[ 12  19 -11 -53  52  35   4  13 -48  42  37 -13 -50   3  18  -6  23  36
   3 -35  52  -4  26   0 -39 -13   1  -2 -32  21 -19 -50  17  -5  21  13
 -25  -3  21 -34 -26]  4
[  5 -27  36 -22  -7  56  -1  32  88  21 -38  16 -48  25  -3  11  33  25
 -26 -16  43  -4  28  20 -29 -36 -71   1  -5  -3  32  54  -2 -18  -2 -33
  -1  22   7 -14   5]  8
[-34  57  -8  -7 -20 -34 -19  10 -27 -29  22  19  53 -23  23 -27 -26  73
 -27  23  12  -5 -17  11   5  15  16   7   7 -48  17 -18   7 -30   4 -60
   4 -11  15 -33  28]  7
[ 18  10  49 -25 -22  44  -2   0  77 -14 -20  16 -25  26  28 -10  17  42
 -22 -10  -7  -8 -16  31 -40 -38 -61 -12 -22 -13  46  11   3 -62   2   9
   4  13  10   1 -14]  6
[  8 -29 -10  18 -54  60   3 -13  84   9 -64 -33 -31  33  31  22  41  60
   4 -11  34  -4   7  51 -32 -50 -64 -13  29 -33  47  41 -22 -41   1 -28
  10  -3 -44   1 -22]  7
[-29  -9  28  56  29   0   1 -25 -24 -37 -66 -33  37  41  44  74  31 -17
  14 -37  13  36 -22  -1  17 -40  39  -6   6  -9  31  13 -14   8  31   0
  -8   9  21   8 -23]  5
[-26  11 -53   9  63 -37 -14   6  16 -21  -3  18   8   2  29   5  -1  21
  10  -1   1  -2 -15 -32  26   6 -14  -2 -49 -16  37   1 -23 -18   4 -15
   3   7  15 -12 -60]  8
[-33  -9 -27  19  58 -22  35  -2  20  -3   7 -29   2 -13  26 -13  -3   1
  14  11  10 -21   0  35  -6  17  19  39 -34 -17  32   8 -54   6  -2 -23
 -81 -31   4  -7 -47]  1
[-23  69  31 -11 -29  38  16  21 -26  23  37 -60 -40 -21  -5 -18 -27  31
  -1 -56  41  29 -20  -7   0 -10  -8 -53 -21  -2  -3 -59  39 -26  31  10
  42 -18  59 -37 -51]  7
[-39 -15  23  24 -13  18  11   4  -8  -3 -35  -9  23  17  20  64  -5  12
  24   5  29  31  -4 -30  16 -29  34   5   4  27  48  25 -15 -21  40 -35
  -3  68 -15  23 -14]  7
[ 15  32 -62  39  47 -34  25   2  15 -17  -9  -5  27 -20  48   6 -14  38
  34 -24 -28 -15 -11   0  10  -3  10  10 -10  -1  59  19 -27  -2   2 -18
 -57 -36  48   5 -51]  0
[-16  16  11  -9  42   8  -6  28 -17  43  15 -21  -3 -20  -1  13  27  31
 -29 -46  44  15  10  51  12  -7 -55  -3 -37 -18 -33 -54  37  17   9 -19
  20 -31  25 -62  23]  9
[ 21   1  66  29  -3  52  31  32  61  -4 -40 -27 -20  21  32  30  46  10
 -18 -23 -36  -2   6  33 -39 -48 -63  22 -23 -42  48  23 -17 -50   1 -13
  25  26  21  12  31]  6
[ -4  33   7 -34   2 -57 -32 -17 -42  -1  26  -4  47 -22  36   7  -1  61
 -17   8   4  18 -18  11  22  16 -15 -36  10 -24  -5 -20  13 -18 -50 -61
 -19 -61 -25 -20  42]  8
[-41 -10  17  51  31 -38  -9 -39   6 -15 -66   9  25  25  25  25   3  17
 -18 -17 -61  42  -3 -43  73 -45   8  58  39  18  26  36 -28  -6 -18 -11
 -10  20   9  -9  -7]  2
[  0 -15  37  40  43 -44  -4 -20  -8  29 -40  17  26   2  49  61 -12  42
   4 -30 -20  48   6 -24  25 -49   1  26 -10  16  73  -6 -41   0 -19 -13
 -10  51  26  13 -21]  5
[ 10 -10   7 -18  -6  40   0   8  53   4 -54  19 -29  44  29  36  27  35
  -5 -11  34  23  -7  33  -6 -31 -73 -19 -33 -23  -5  31  15 -23 -15 -10
  30   7   5   2 -39]  9
[-32   2  16  52  26  13   1 -15  -5 -25 -51 -15  57  29  49  41  -7  -6
  17 -34 -15  38 -45  -8  19 -36  43  -2   8  -3  42   0 -13  15  33  21
 -23  27  46   2 -30]  5
[ -4  10  -1  43  55 -12  44  41   2  37  14 -12 -28 -10   7  14 -12 -16
   5 -23  -1 -10  39  20  10  -4  16  37 -60  -4  68   0 -16   0 -10  10
 -40 -40   8   1  -5]  6
[ 11  -1  57  24 -15  28  44  36  88  -1 -24  11  33  -1  32  -7  16  49
   0 -14   3 -30 -25  47 -48 -38 -35 -21 -41 -45  92  15 -42 -56 -14 -44
  -7  -7  -1 -14  19]  4
[-15  -3 -12  16 -18  -2  49  -8  38  -4 -12  -4  35  11   4  -8  -5  11
   9 -25  -8   2 -24 -37 -31   8   6 -23 -34   0  64  10 -25 -26   2  -7
 -45  -6  13  22 -45]  0
[-22  36  -7 -39  10 -51 -22  11 -43 -41  50  29  37 -33  18 -19   0  70
  -5  18  40  17 -54  19  53  21  38 -26 -43 -29 -16 -12 -13 -21  -8 -54
  16 -66 -22 -40  39]  9
[  4  16   4  -2  -3  30   5   5  87 -27 -40 -22 -17  51  29 -17  37  25
 -13 -31   7  -3  11  36  -3 -42 -72 -20 -20 -66  15  28  -9 -41 -22  12
  24   7  36  -6 -41]  3
[ -7   5  34  22  35 -34  27 -34  18  -2 -73 -17  25  37   9  63  -2  27
  22 -21 -46  46 -16 -21  43 -48  34  23 -12  23  29  12 -27 -21  32 -36
  55  67   5 -16 -45]  6
[ -7  25  40 -70   8  -9  -8  -4  11 -17  15  -3  41  -4 -10 -11   6  62
   0 -23  90   4 -44 -13  18  35  34 -14 -31 -31  22 -45  -3 -10 -18 -55
 -26   1  -3   8  29]  4
[-34  80 -21 -34   3 -23  -1  24   9 -54  25  -4  71 -15  -3  -1 -22  73
 -20  -4  -8  15 -10   4  49   9  11   7  13 -30  28 -23   8   5 -23 -80
 -16   0  31  -7  28]  0
[-14  44   5 -56  21   6 -28  19 -10 -23  29   7  19 -32   4   3 -22  41
 -10  22  69   9 -30   1  36   9 -14 -20 -56 -48 -14 -47  13 -18  -1 -46
  26   6  26 -24  32]  1
[ -7  46  59 -58  24  43  -4   1 -31  14  36 -31 -33   3  37 -30   3  42
 -12 -26  33  18  23 -15  -7 -24 -27  -5 -30   5 -21 -44  44 -44  14 -13
  11   7  60 -18  42]  8
[ -1  12  28 -23  25  31 -11  11  -2  21  49  -4 -11 -19   4 -50  16  56
   2 -44  80 -14  14  36 -36  -9 -21  -7 -62 -19  17 -71  12 -22  39 -18
  13 -11   7 -61  23]  4
[-11  -6  22  23   4  39  14  -7  76  16 -52   7   0  35  32  29  23  58
 -10 -42 -28  33 -13   4 -12 -51 -74 -22   0 -11  36  34   9 -51   3 -42
  32  -8  18 -27 -31]  2
[-34  62 -16 -87  18 -18 -37  15  22 -32  -5  -4  23   5  21  13  -7  52
 -18 -10  37   7 -31 -27  60  -4 -43 -38 -23  -7 -48 -35  45  16 -48 -52
  15   2  21  -4 -10]  8
[ -3 -12  13   2 -17  59  34  10  19  11 -14  14 -14  16  46  14  27  44
 -18   0 -19  -5 -22  15 -52 -23 -10 -27  22 -38  36  21 -17 -60 -30 -10
  -3   2  17  14  31]  8
[ -4 -36  55  13   5  54  41  36  75 -23 -25  28 -28  33  35   9  63  26
  -7 -24 -66   7 -38  41 -49 -21 -41  44   2 -30   1  22 -31 -63 -18 -34
  51  52  -3   5 -21]  6
[-56 -50  10  56  44 -18 -10 -28 -19   0 -36  13  50  18  62  25  -2  29
   1 -10 -20  18  25   5  40 -51  36  27  22  -8  73  39 -73  17   7 -24
 -23  25  27  -2  38]  8
[  7 -43 -21  62  27   7  10 -41   4 -43 -52  -1  51  27   9  63 -19  10
  38   5   9  39 -45 -41  36 -36  48  23 -17 -26  71   0 -41 -19  24 -25
   6   0 -16  31  -6]  0
[-13   1 -17 -48  35  57  24   7   8  13  27  -4 -42  12  17 -19  20  60
 -16 -30  37  -9  -5  33 -34 -25 -27  15 -36   0 -47 -43  13  -8  22   6
  16  25  38 -31  18]  6
[-14  21  29  -7  42  12  20   3  -5  37  38 -22 -19  -4  -6  11 -18  57
  -3 -12  17  18  50  22 -28 -46  11  13 -34  -9  -8 -52  23   3  52 -64
   9  22  38 -84  28]  9
[-30 -25  17   0  -4  89  40  30  95   8 -16   3 -14  30  21   2  21  37
  18 -38  25   6  14  14 -27  -8 -41 -13   4 -12  61  31 -23 -44  16 -30
  11  17   4  -7 -78]  2
[-28 -29  31  23  52 -32   7 -35 -32   4 -34  -2  48  33  55  45 -21  10
  26 -12  -5  41  26 -38  55 -45  28   4 -19  16  52  25 -32   2  -1 -23
 -11  12  23  18  12]  8
[-40  29  -6 -34 -15 -48  24  -2  20  -9  28   4  16  -9 -22  -6 -21  76
   8 -24  42  33 -39 -16  57  31   7 -25  -6  -2  14 -20   5 -29 -36 -57
  18   2 -10  -5 -31]  7
[-11 -14  -7  23 -19  58  -6  11  71 -12 -37 -13 -22  31  48 -26  20  19
  14 -24   7  -5  -4  10  -5 -49 -73   5  -8 -20 -14  27  40 -33  29 -21
  33 -27   8 -13   7]  7
[-36  16 -35 -20  36  45   6  31 -33  30  48  -6 -35 -26  42 -28  26  51
 -11 -33  49  -2  -7   4   2  -4  12   0 -22 -24 -12 -55 -10 -23   5   1
  16 -17  30 -44  21]  5
[-20  36 -15 -65  35 -24   1  14  -1  -9  27  -4  46 -13  -9  12 -19  58
  -6   7  71  -9 -16  -6  26   5  22 -37 -58 -15   2 -42  15   5  -8 -68
  13 -27 -11 -13  46]  8
[ 18 -16 -38  37  70 -24  -3  -1 -38 -21   1  -5  -2 -18  69  35  13  26
  20 -11 -20 -16  15 -22  -6 -24  23  27  15  -4  48   8 -49 -20  27  13
 -40   2  40  12 -76]  3
[-30  15 -26 -31  23  79  30   6  26  44  11 -21 -11  -4  -7 -35 -32  42
  -6 -20 114 -10  -9  17  -8  13  12  -8 -55 -31   7 -15   4   0  45 -34
  -5 -12  84  -6  42]  0
[-14  28 -18   3  42  48  26  23 -20  23   6 -11 -34  -8  30  -5  -3  37
 -17 -26  32 -14  22  25  -1 -22  -7  30 -13 -27 -21 -30  25  -9  28  -7
   6 -13  72 -57  31]  6
[-18  24 -62  12  46 -42  20  30  28  -6  -7   1  -2  -9  57   7  13  37
  21 -32  34  -5 -10   3  18 -22  -3   1 -57  -5  20  22 -66  40 -42  12
 -78  25  34 -26 -44]  5
[  0  28 -47  -1  -2  31  16   4 -11 -13   8 -21 -18 -14  38 -37 -14  64
  -7  -1  27 -19   3  28 -33 -29 -34  14 -35  17  -8 -16  14 -33  47  23
  27  -3  16  16 -48]  3
[-40   8 -15   4   3  63  45  38  71 -11  -1  -5 -20  35  46  -6  13  55
   1 -24   7  -2  23  24  -3 -64 -35  -9 -32 -37  12  23   3 -34 -12 -33
  18  25  40   9  16]  3
[  2 -26 -24  37  47 -40  -6 -61 -10   0 -44 -23  67  10  22  45 -28  -3
  39   2 -16  44  17 -54  58  -9  -2  22  10   6  53  17  -6  11  36   2
 -42  45  34  11   3]  1
[ -6 -20 -29  29  54  13  53  64  33  -7   0  21  20 -21  20  33  25  43
  17 -25  29 -20 -27  30 -23 -12   2  20 -53 -15  23   2 -49   3 -11 -46
 -14 -32 -28 -31 -36]  2
[-57  26 -11 -14  24  74  20 -19  22  24  14 -30   3  12 -23 -22  -6  47
 -35 -17  14  29 -21  51  -9  -5 -23  10  -5 -18  11 -53  43 -23  42   5
   2  39  52 -18  35]  1
[-19 -19  46  47  17   3   1  16 -72 -16  19  -6  45  -5  53  33   7  -1
  -4  -5  -5  38  19 -20  10 -43  -3   0 -16 -16  50  22 -41 -11   4   6
 -41  15  32 -11  84]  8
[-36  54 -29 -34   1 -23   3 -10 -40 -23  23   3  30 -10  19  12   0  97
 -20  16  64  -4 -27  34   0  10  35 -21   5 -33   8 -23  -5 -37  -2 -54
 -21  -6   5 -35  13]  7
[ 31  25  27  -9 -32  18  -2  -9 -53  49  16 -15 -27 -19  11 -26  -3  60
   8 -47  41  25  -1   0 -46 -13  11 -25 -12  10   0 -35  30 -38  50   5
  25 -30  17 -59 -20]  7
[ -7  -8  54 -42  16  69  -6  27  95  -3 -27   5 -39  30  18   3  80  22
  -8 -44  -1  10 -21  34 -25 -43 -53 -13 -20 -20   5  18  -2 -43   3 -25
   5  36  21 -34  -8]  1
[-12  60 -14 -64  -3 -53   3  -6  -2 -13  22  42  62  -4  30  -8 -24 105
   8  -5  38  23 -50  16  -6  36  51 -37  -5 -28 -27 -24  13   2 -37 -87
 -25  -8  10 -49 -18]  5
[-26  40 -22 -55  25 -12  22  41  22 -52   2   4  39 -10   3  29  32  33
  13 -21  19  -3 -47 -34  38   4  11 -40 -46 -19 -27 -17  27 -11  -9 -59
  27   8  16  -5  18]  1
[-28 -33  14 103  74 -39  -6 -41 -16  25 -46   5  46   5  42  54 -10  -6
   0  -3 -29  32  -7  26  38 -21  19  37  13   3  97  23 -32 -21  31  -2
 -15   2  21  14  11]  5
[-33   5 -20  68  36 -60  45  17  58 -28  14 -11  41 -13 -24  25  -8  13
  -2   6 -16 -23  -2  12   7 -34  53  24 -31 -33  69 -18 -29   0 -25 -42
 -80   7 -32 -18  27]  3
[-46  16  54  40  16  -2 -13   1  20 -36 -28 -14  26  10  49  46 -17  -6
  27   1 -24  29  -3 -28  51 -45  20   9  -8 -12  24   1  10  -8  21 -54
  -7  48  32  -5   9]  9
[  9  -3   0  71   7   3   2 -13 -40 -25 -28 -11  11  -5  41  55 -44  21
  13   7  -8  37 -26 -34  12 -59  56  37  13 -21  33 -11 -22   0   3   5
 -58  21  22   3 -26]  3
[-45 -17  21  18  32 -11  33  -8   7 -33 -45 -22  35  30  40  58 -12   6
  10   3 -13  22  -9  -4  61 -41  14  23   0   9   7   8 -25 -10 -26 -25
  28  45   7  71 -36]  3
[ -9 -11 -18   7  28  27  12 -21 -27  60  11 -24  28 -14  22 -40  15  42
 -16 -41  14  -6  35 -11 -30  12 -29  20   7  -6  -1 -50  48 -42  69   8
  17  14  50 -18  27]  3
[ 12 -37   9   4  48 -34  13  20  24  -9  19  25  20   8  21  22  -6   4
  39  -6 -12  15  33   7  56 -35  27   1 -14 -14  42  23 -50  28 -38  -7
 -33 -19  -6 -27  11]  9
[-15  44   2 -60  35 -29  32  35  16  10  21  42  38 -16 -28  -4 -45  25
   3   1  52   7 -33 -12  38  13  38 -43 -89 -17  -1 -21  20   1 -19 -37
   3 -15  41 -38  19]  1
[-10   0 -13  41 -15 -47  27  37 -25  19  10   4  23 -34  35  14 -44  24
  21  10  -5  17  21 -27   4  -2  15  -4 -49   4  37  54 -40  30  14 -49
 -25 -32   8  -4  -9]  9
[ -9 -14 -47   8  44 -12  10  -7  13   7  -9   3  23   1  46  11  -5  22
  25 -11  59 -24  -2  -5  34 -24  37 -37 -34 -32  49   7 -50 -10  -9  25
 -52 -12  29 -14 -24]  3
[ -3   8 -25  -5  26  51  16   5  -4  43  15 -23 -45 -10  -3  -2 -32  34
   0   2  35  17  -8  22   0  -7 -25  22   6  12  -3 -40   6 -10   8   2
   0  10   5 -25 -44]  4
[-21  55  11 -97  24 -22 -30  25  25 -30  -2  39 -10   4  22  35  14  64
  -7   3   7   1 -71  -6  41   0  44 -30 -26  18 -20 -10  16 -31 -23 -80
  26 -25 -28  -6 -46]  6
[-14 -20  16  59  10  19  11 -14 -16   8 -39 -20  13  -3  23  38  -8 -11
  16  -8 -35  30   7 -25  13 -31  37  34   6  -5  98  -8 -51 -15  19  32
 -23  49   7  22 -35]  1
[-62  12 -30  59  38 -20  52  -9  -1 -19  -6 -24   6  33   4  34 -38  35
 -13  -7  -6  25  46 -18   1 -33   2  45 -50  -7  71   6 -10  -4  45 -44
 -30   1  28 -17 -40]  6
[-38  15  30  60   5  -9 -29 -27   8 -20 -27 -38  -5  19  -8  58 -24   7
   5   5  22  48   0   4  53 -59  21  14  -6  -8  75   1 -23  -6  18 -11
  -6  57 -10   7   4]  7
[-64 -15   3  66  21  22  17  -8  14 -13 -20 -24  12  14   4  45  -2  12
  -5   2  -8  35  -4 -38  39 -60  16  19 -33   9  81  10 -41 -35  33 -18
   8  20 -32   3  14]  2
[ -9 -39  10  11  46  -9 -10   2 -26 -35 -38 -11  26  29  54  66  15 -12
  27 -11  42  29  15 -60  79 -62   6  10 -46  -9   8  13 -32  -3 -12   1
   3  22   1  37   5]  3
[-40  38  10  16   7  19  32  22 -18   4   9 -35  -1 -15  42  -4  21  50
   6 -29  34  23 -13  24  14 -20 -25   0 -57  -4 -21 -21  30 -37  28 -40
   2 -29  11 -44  27]  9
[ 16 -20   4  16  75 -32  14   1 -10  -3  37  -6  18 -30  28   6   4  12
  45   6  34 -22   3 -41  11  -9  43  19 -41 -11  48 -12 -53 -24  27 -34
 -58  17   9 -34  45]  4
[ -3  15 -26  37  57 -19  -6 -22 -22  25 -41  -9  17  21  41  41 -12  20
  13 -23 -39  29  -1  -9  49 -52  50   1  -2  -7  39   0 -17  -6   5  25
  12  20  41   8 -26]  3
[  6 -19 -42  40  61 -36  36  22 -29 -25  30   2   2 -10   7  34 -15  14
   8  -5  28  -8 -15  14  -6  13  48  17 -55 -36  42  26 -43  27  10 -25
 -41 -87  11  13   9]  6
[-18  -6 -26  66  70  -6  26  -5  16 -30 -62   2  37  29  17  47  -9   2
   2 -15 -31  22 -24  30  52 -50  16  51 -11  -5  49  27 -46  19  -5   2
  -8   3  41  17 -18]  0
[-41 -19  28  68  -7  -5 -11   3  -1 -16 -51 -33  51  18  34  38 -19 -17
  33 -36   0  64   2 -19  79 -33  20   2 -21  -7  73  48 -48  45  30   2
 -11  -2  17   9 -32]  9
